Below is a small trained network, with its code and all its weights. Each question gives an input and a class and asks what happens when units are switched off, that is, made to give their printed mean instead of their output.

import numpy as np


def w(rows, s, z=0):
    codes = np.array(rows[::2]) - 128.0
    scale = np.full(codes.shape[1], s)
    scale[-1] = z or s
    return codes * scale


def f(y):
    return y / 2 * (1 + np.tanh(0.7978845608 * (y + 0.044715 * y**3)))


def log_softmax(a):
    a = a - a.max(-1, keepdims=True)
    return a - np.log(np.exp(a).sum(-1, keepdims=True))


def net(x, mask):
    res = np.array(x, float).reshape(1, 5) / 4 @ E
    y = f(res @ A[0][:, :-1].T + A[0][:, -1])
    res = res + np.where(mask, y, B[0][:, -1]) @ B[0][:, :-1]
    return log_softmax(res[-1] @ U[:, :-1].T + U[:, -1])


A, B = {}, {}
E = w([
[129,98,68,189,206,65,27,112,158,117],'x0',
[99,200,186,147,93,143,150,191,207,170],'x1',
[108,253,90,64,136,72,54,179,136,40],'x2',
[65,132,78,165,112,90,150,189,78,149],'x3',
[70,131,111,136,175,220,50,69,119,113],'x4',
],0.013)
A[0] = w([
[159,161,118,101,89,55,124,220,149,90,183],'neuron 0',
[210,33,170,117,149,84,83,39,117,114,147],'neuron 1',
[146,175,37,149,134,136,61,182,153,108,99],'neuron 2',
[146,173,158,86,106,56,204,198,200,161,245],'neuron 3',
[126,250,131,76,119,112,106,98,192,116,235],'neuron 4',
[112,167,215,142,36,85,144,140,199,233,183],'neuron 5',
[204,106,67,26,193,105,1,97,110,110,207],'neuron 6',
[103,173,104,147,98,27,94,172,144,77,178],'neuron 7',
[116,57,143,190,202,195,46,79,73,86,254],'neuron 8',
[129,31,123,216,134,109,107,130,71,158,187],'neuron 9',
[149,140,149,110,104,131,186,201,240,165,195],'neuron 10',
[126,175,75,119,150,2,106,103,97,83,233],'neuron 11',
[30,216,166,128,97,186,106,163,120,112,161],'neuron 12',
[131,150,145,84,64,215,151,33,58,139,244],'neuron 13',
[149,142,181,33,34,203,233,139,123,119,170],'neuron 14',
],0.0072,0.0029)
B[0] = w([
[112,187,162,107,53,102,64,133,83,143,224],'neuron 0',
[85,112,92,109,185,102,115,131,79,134,206],'neuron 1',
[130,157,73,64,119,116,120,135,198,135,198],'neuron 2',
[194,171,174,137,103,183,86,88,92,148,244],'neuron 3',
[120,174,179,64,143,145,85,153,117,105,222],'neuron 4',
[169,204,165,184,189,189,91,109,46,190,229],'neuron 5',
[88,79,102,55,165,57,71,101,106,51,235],'neuron 6',
[144,145,149,130,78,72,39,155,146,138,227],'neuron 7',
[67,59,111,157,185,73,145,125,204,113,228],'neuron 8',
[39,52,156,203,119,105,135,160,213,141,198],'neuron 9',
[156,241,192,155,160,254,20,4,48,199,215],'neuron 10',
[141,102,107,48,43,16,62,144,170,120,232],'neuron 11',
[57,145,202,39,128,173,163,97,137,179,201],'neuron 12',
[110,78,51,120,104,180,217,142,142,103,210],'neuron 13',
[163,119,87,94,88,196,177,170,69,121,254],'neuron 14',
],0.0079,0.014)
U = w([
[144,153,153,73,47,58,89,160,167,126,171],'0',
[108,86,110,113,255,68,107,89,183,21,89],'1',
[207,185,218,142,182,176,99,107,65,190,145],'2',
[167,99,79,94,62,164,204,156,119,140,92],'3',
[61,85,132,220,151,84,169,154,222,227,248],'4',
[70,171,185,88,129,153,173,149,172,126,52],'5',
],0.0089,0.0016)

Each question gives the input, the list of numbers given to net, and the class t.
The units are the neurons (one row each of A and B). Each row of codes is followed by its name. A weight is (code - 128) times the scale printed after its matrix; where a second scale follows, it is the last column's (A, B and U).
mask holds one flag per neuron, in row order. A switched-off neuron (its flag False) gives its mean, the last column of its row in B, instead of its output. The means were averaged over made-up inputs and are rounded, as every weight is.
A unit's drop is (log p(t) with every unit on - log p(t) with that unit switched off) / (log p(t) with every unit on - log p(t) with every unit switched off).
The circuit of an input: a set's keep is (log p(t) with only the set's units on - log p(t) with every unit switched off) / (log p(t) with every unit on - log p(t) with every unit switched off). Starting from the 12 units with the biggest drops (on a tie, the unit counted first), units are removed one at a time, each time the one whose removal leaves the highest keep (on an exact tie, the one counted first), for as long as the keep stays at least 0.8.
units of the circuit, in order: the units of the circuit, biggest drop first
top k neurons: the k neurons with the biggest drops, biggest first
drop when u is switched off: that unit's drop, to one decimal
input [-1,7,-8,-8,8], class 4: top 3 neurons : (neuron 8; neuron 13; neuron 3)
input [-2,-7,-5,4,5], class 4: units of the circuit, in order : (neuron 9)
input [1,1,3,1,4], class 1: units of the circuit, in order : (neuron 0; neuron 3)
input [-5,1,1,8,2], class 3: top 3 neurons : (neuron 10; neuron 4; neuron 14)
input [-6,0,2,-8,5], class 3: top 2 neurons : (neuron 13; neuron 14)
input [7,7,-7,6,-5], class 2: top 2 neurons : (neuron 10; neuron 5)
input [-3,-2,-3,-4,-3], class 3: top 2 neurons : (neuron 13; neuron 14)
input [-6,-1,-3,4,-4], class 2: top 2 neurons : (neuron 5; neuron 10)
input [4,0,-8,-6,8], class 1: drop when neuron 1 is switched off : 0.2
input [0,-2,-7,6,-5], class 4: drop when neuron 9 is switched off : 0.7
input [-5,-5,8,2,8], class 1: drop when neuron 0 is switched off : 0.1
input [-3,-7,-2,7,4], class 4: drop when neuron 9 is switched off : 0.1
